Below is a small trained network, with its code and all its weights. Each question gives an input and a class and asks what happens when units are switched off, that is, made to give their printed mean instead of their output.

import numpy as np


def w(rows, s, z=0):
    codes = np.array(rows[::2]) - 128.0
    scale = np.full(codes.shape[1], s)
    scale[-1] = z or s
    return codes * scale


def norm(h):
    return h / np.sqrt((h * h).mean(-1, keepdims=True) + 1e-5)


def f(y):
    return y / 2 * (1 + np.tanh(0.7978845608 * (y + 0.044715 * y**3)))


def log_softmax(a):
    a = a - a.max(-1, keepdims=True)
    return a - np.log(np.exp(a).sum(-1, keepdims=True))


def net(x, mask):
    res = np.array(x, float).reshape(1, 3) / 4 @ E
    u = 0
    for l in range(3):
        y = f(norm(res) @ A[l][:, :-1].T + A[l][:, -1])
        res = res + np.where(mask[u : u + 9], y, B[l][:, -1]) @ B[l][:, :-1]
        u += 9
    return log_softmax(norm(res)[-1] @ U[:, :-1].T + U[:, -1])


A, B = {}, {}
E = w([
[234,171,163,116,2,147],'x0',
[165,243,103,164,130,230],'x1',
[193,148,8,68,183,109],'x2',
],0.0087)
A[0] = w([
[67,101,166,145,84,104,65],'0.n0',
[84,96,109,150,180,125,1],'0.n1',
[157,71,70,70,133,86,85],'0.n2',
[113,128,118,117,163,138,54],'0.n3',
[21,79,150,143,138,133,110],'0.n4',
[85,142,90,114,171,132,74],'0.n5',
[88,120,192,173,110,185,25],'0.n6',
[139,203,137,162,124,216,35],'0.n7',
[9,91,171,161,159,132,72],'0.n8',
],0.014,0.0067)
B[0] = w([
[147,192,183,69,151,77,187],'0.n0',
[69,125,79,176,61,182,168],'0.n1',
[215,162,178,96,128,79,199],'0.n2',
[81,135,79,127,108,131,133],'0.n3',
[72,136,161,200,136,105,244],'0.n4',
[52,134,68,118,99,131,178],'0.n5',
[139,137,244,24,123,84,189],'0.n6',
[206,156,49,254,141,150,204],'0.n7',
[147,70,134,196,195,75,255],'0.n8',
],0.0094,0.0084)
A[1] = w([
[128,133,156,3,32,129,119],'1.n0',
[49,54,96,206,179,135,2],'1.n1',
[191,136,129,152,47,255,130],'1.n2',
[186,169,103,80,151,182,35],'1.n3',
[5,199,132,64,150,159,79],'1.n4',
[120,157,184,74,121,201,99],'1.n5',
[72,167,55,89,177,220,98],'1.n6',
[211,180,151,77,149,88,74],'1.n7',
[120,203,159,109,82,154,98],'1.n8',
],0.0093,0.0077)
B[1] = w([
[38,1,62,79,118,182,215],'1.n0',
[88,55,53,146,138,178,208],'1.n1',
[81,216,130,217,111,235,252],'1.n2',
[119,165,121,147,197,83,142],'1.n3',
[203,24,106,124,113,94,123],'1.n4',
[45,84,89,171,143,136,122],'1.n5',
[176,154,208,61,99,84,178],'1.n6',
[166,92,78,114,146,188,208],'1.n7',
[102,84,118,155,132,175,147],'1.n8',
],0.0085,0.0042)
A[2] = w([
[103,158,50,33,127,121,75],'2.n0',
[168,174,103,2,147,134,89],'2.n1',
[91,152,245,184,161,119,40],'2.n2',
[37,94,111,92,118,247,4],'2.n3',
[164,146,108,128,146,159,3],'2.n4',
[125,108,174,111,153,86,35],'2.n5',
[45,90,186,94,170,59,76],'2.n6',
[103,115,141,98,74,175,18],'2.n7',
[59,180,99,199,191,113,34],'2.n8',
],0.0099,0.0044)
B[2] = w([
[175,33,220,109,112,58,181],'2.n0',
[107,43,84,23,64,72,201],'2.n1',
[173,111,123,7,165,33,228],'2.n2',
[103,94,238,97,93,141,149],'2.n3',
[162,165,101,144,123,78,124],'2.n4',
[217,158,147,186,145,162,149],'2.n5',
[167,254,155,192,164,198,254],'2.n6',
[73,96,141,131,117,165,127],'2.n7',
[40,103,83,55,72,121,214],'2.n8',
],0.0086,0.0054)
U = w([
[82,85,210,82,39,205,143],'0',
[164,192,59,85,104,102,75],'1',
[114,143,133,111,124,138,5],'2',
[102,155,134,103,116,129,2],'3',
[176,220,89,223,91,226,181],'4',
[25,77,66,190,179,88,172],'5',
[189,37,97,24,88,73,167],'6',
[149,152,250,146,189,47,183],'7',
],0.019,0.0099)

Each question gives the input, the list of numbers given to net, and the class t.
The units are the neurons (one row each of A and B). Each row of codes is followed by its name. A weight is (code - 128) times the scale printed after its matrix; where a second scale follows, it is the last column's (A, B and U).
mask holds one flag per neuron, layer by layer. A switched-off neuron (its flag False) gives its mean, the last column of its row in B, instead of its output. The means were averaged over made-up inputs and are rounded, as every weight is.
A unit's drop is (log p(t) with every unit on - log p(t) with that unit switched off) / (log p(t) with every unit on - log p(t) with every unit switched off).
unit that matters most: the unit with the biggest drop
top k neurons: the k neurons with the biggest drops, biggest first
top k neurons in layer l: the k neurons of layer l with the biggest drops, biggest first
drop of u: that unit's drop, to one decimal
input [3,1,5], class 6: top 4 neurons in layer 0 -> 0.n7; 0.n1; 0.n4; 0.n2
input [-5,-8,-7], class 7: unit that matters most -> 0.n0
input [-3,-7,6], class 6: top 3 neurons in layer 0 -> 0.n2; 0.n8; 0.n4
input [-1,-4,3], class 6: top 2 neurons in layer 0 -> 0.n2; 0.n8
input [-5,2,3], class 6: top 2 neurons -> 0.n8; 1.n6
input [-6,-7,-7], class 7: top 2 neurons -> 0.n0; 2.n6
input [-6,-6,8], class 6: top 3 neurons -> 0.n2; 0.n8; 0.n4
input [6,-1,3], class 0: top 4 neurons -> 0.n7; 0.n8; 1.n0; 1.n2
input [-6,-1,-6], class 7: top 2 neurons -> 0.n0; 0.n6
input [5,-1,-1], class 0: top 4 neurons -> 0.n7; 0.n8; 1.n0; 2.n3
input [4,-2,1], class 0: top 4 neurons -> 0.n7; 0.n8; 1.n0; 0.n0
input [7,-2,3], class 0: top 2 neurons in layer 2 -> 2.n3; 2.n2
input [5,-2,-1], class 0: top 2 neurons -> 0.n7; 0.n8
input [-3,-6,4], class 7: unit that matters most -> 0.n2
input [-3,1,2], class 6: drop of 0.n8 -> 0.3
input [5,-2,-4], class 0: drop of 0.n8 -> 0.1
